Group and class of each row:
[-19.7  15.6 -11.1 -14.0 -19.2 -17.1 -53.0   2.8 -31.2  16.0  24.8  19.1
  11.0   6.2  -1.0 -14.8   0.6 -31.8  20.2 -11.5   8.4  37.0 -28.5  13.1
 -11.0  -2.9   1.5  11.4  -7.1  24.1  21.3   5.5   0.9   0.1 -12.7  -5.4
 -23.6  10.4  -2.4  19.2  71.0  29.8  31.2  16.2 -18.7   7.7] : fumin > bip
[ -1.3   7.7 -16.5   0.8 -52.3 -11.9 -18.9  -1.3 -20.5   5.7  15.7   9.7
   7.2  -4.2 -14.1   4.1  -9.5   9.2  10.7 -10.3  11.0  46.5 -19.7  29.4
 -12.5   0.3  13.4   5.2  -2.0  15.7  13.0   6.9  -1.6  16.3   4.7   0.0
  -8.5  13.4   6.8  25.1  46.3   9.4  21.8  12.8 -55.1   6.1] : fumin > tuz
[-24.9  16.5 -12.6   4.2  -7.0 -10.7 -84.0  10.9  -4.5  20.5   7.5  23.4
   9.8  20.0  -1.0  11.8 -16.1 -27.6  18.9  -7.1  -1.1  42.3 -61.5  26.2
  -9.9  -3.9  35.1  -3.6 -31.2   8.0   9.5   5.2   3.0  -4.8   0.5   3.8
 -11.9   1.3  -4.0  14.5  41.2  16.1  21.6  21.2   4.7  -2.3] : sur > bur
[  0.3  -8.7 -10.2  -6.5 -10.3  -6.5 -35.5 -12.9 -22.0  19.3  -0.2  34.9
   1.1   0.9   3.1  27.6  -7.5  16.9  -0.2 -14.7   1.7  24.6 -38.7  -2.6
  -9.9  -8.8 -22.8  -0.9   9.7  23.1   2.6   2.6   3.2 -31.7 -25.6  -0.8
  -9.4  11.7  24.0  -1.4  37.2  25.5  -6.4  10.0 -27.5 -14.9] : bufo > zolo
[ 11.5  -4.7  -6.4 -12.8 -26.8  11.8 -12.2  -4.2 -42.8  67.6  -4.9   2.7
  10.0   6.1   1.3 -12.6  -0.9  -0.4   3.2   8.8  -2.5  20.4 -11.8 -10.1
 -31.9  -7.2 -16.5  -0.1  12.3   2.5   5.8   7.9   3.3  -7.1   3.6  -2.9
   0.3  13.9  50.0   5.4  56.9   9.7 -10.1  -3.8 -46.2  18.8] : fumin > rul
[  3.5  -8.1 -12.4  -5.9 -14.0  15.4 -52.7 -19.3 -14.1  14.8 -16.5   7.9
   5.0   5.9  -2.9   0.9  -2.6  -6.4   8.7  -5.1   3.4  25.5  16.3  10.9
 -14.3 -14.5  12.4  -8.2  -5.7  26.6  -0.5   4.7  -4.0   6.2  -1.9  -4.0
  -1.5  11.9  16.4  -2.1  20.3   1.8  31.8  17.8 -14.6  -3.1] : sur > ref
[  1.5  -3.9 -10.3  -0.6 -42.2   0.7 -49.2   5.0 -23.5  18.9   4.0  12.9
  19.7  -1.1  -4.6   4.8  11.0 -33.4  -4.4   5.2  24.7  38.6 -41.2   5.4
 -25.3  -3.8   7.3  -3.6  11.2  11.6  17.6  -0.7  16.1  -3.7   6.3  -6.3
 -20.0  17.6  58.5   6.9  51.5  13.6   6.9  36.5 -40.4   2.1] : fumin > tuz
[-12.5  -2.5 -12.5 -17.8 -27.0   1.9 -29.6 -10.8 -20.8 -12.0  -9.6   4.7
  -4.9  -1.7 -16.0  -5.0   9.4  17.6  -0.9   1.1   0.8  12.3  -7.7   8.1
 -20.4  -8.4   2.1  -6.4  -1.1 -11.7   9.2  14.2  -4.8   6.8  -2.1  -1.4
   4.4   5.7  18.8   4.0  30.9   1.3  -2.6   6.9 -26.6   1.5] : tez > numu
[ 16.8   3.6 -17.5  20.4  14.9  -2.6 -28.4   0.8  -4.7  40.6  -5.1  13.7
 -13.6 -17.9   1.9 -25.2  -8.3  -9.4   7.1  -9.1  -6.4  29.6  -9.0  43.1
 -30.2  -6.7  -3.7 -14.3  -9.5  12.9   5.3   7.7  12.4 -14.5 -22.0  -2.5
 -15.4   8.0  53.3  18.0  10.1  28.1   3.6  -0.3 -19.1  -7.1] : bufo > nosa
[  2.4   5.7  14.1 -10.3 -20.3  -6.7  -6.3  13.4 -19.6   3.3  -2.0   4.6
   9.6   4.5  -9.8 -10.4  11.3  -7.9  -1.6   9.2   7.1  11.3 -50.8  -1.1
 -11.1   5.6   5.3 -11.2  -7.8  -2.0  -2.3  23.0 -12.9  -3.5  -2.4   4.3
  -6.1   2.7  16.5  12.6  51.1  -2.7  -2.6  -0.7 -40.2  10.7] : fumin > rul
[ -3.2 -17.8   7.5   2.2 -18.3   0.4 -22.8 -10.6 -19.8   6.9  -9.4   9.6
   6.0 -14.2  -4.2  30.2  -7.8  11.5   8.5 -11.4   3.4  41.8 -54.2  -7.4
 -30.0   4.6  -8.2 -19.6  13.6  -0.9   8.8   9.3 -13.4 -16.2 -11.5   4.9
  -5.4  -9.2  40.0   7.0  44.1  22.6   2.0  42.6 -26.0   8.8] : tez > Pezon
[ -5.6  -6.6  18.2 -20.1 -19.0   4.4   3.3   7.2  -8.7   0.9 -13.7  11.6
  -0.3 -11.2   4.4  21.9  -3.0  18.7 -12.2   3.9  10.0   3.3 -21.8 -16.1
  -5.6  -3.4   7.7   2.8   7.2 -19.6  -1.7  19.3 -11.0   3.1 -10.1  19.7
   6.0  -2.2  15.8  -6.2  33.2   4.3   3.8   6.0   2.0   6.6] : tez > Pezon
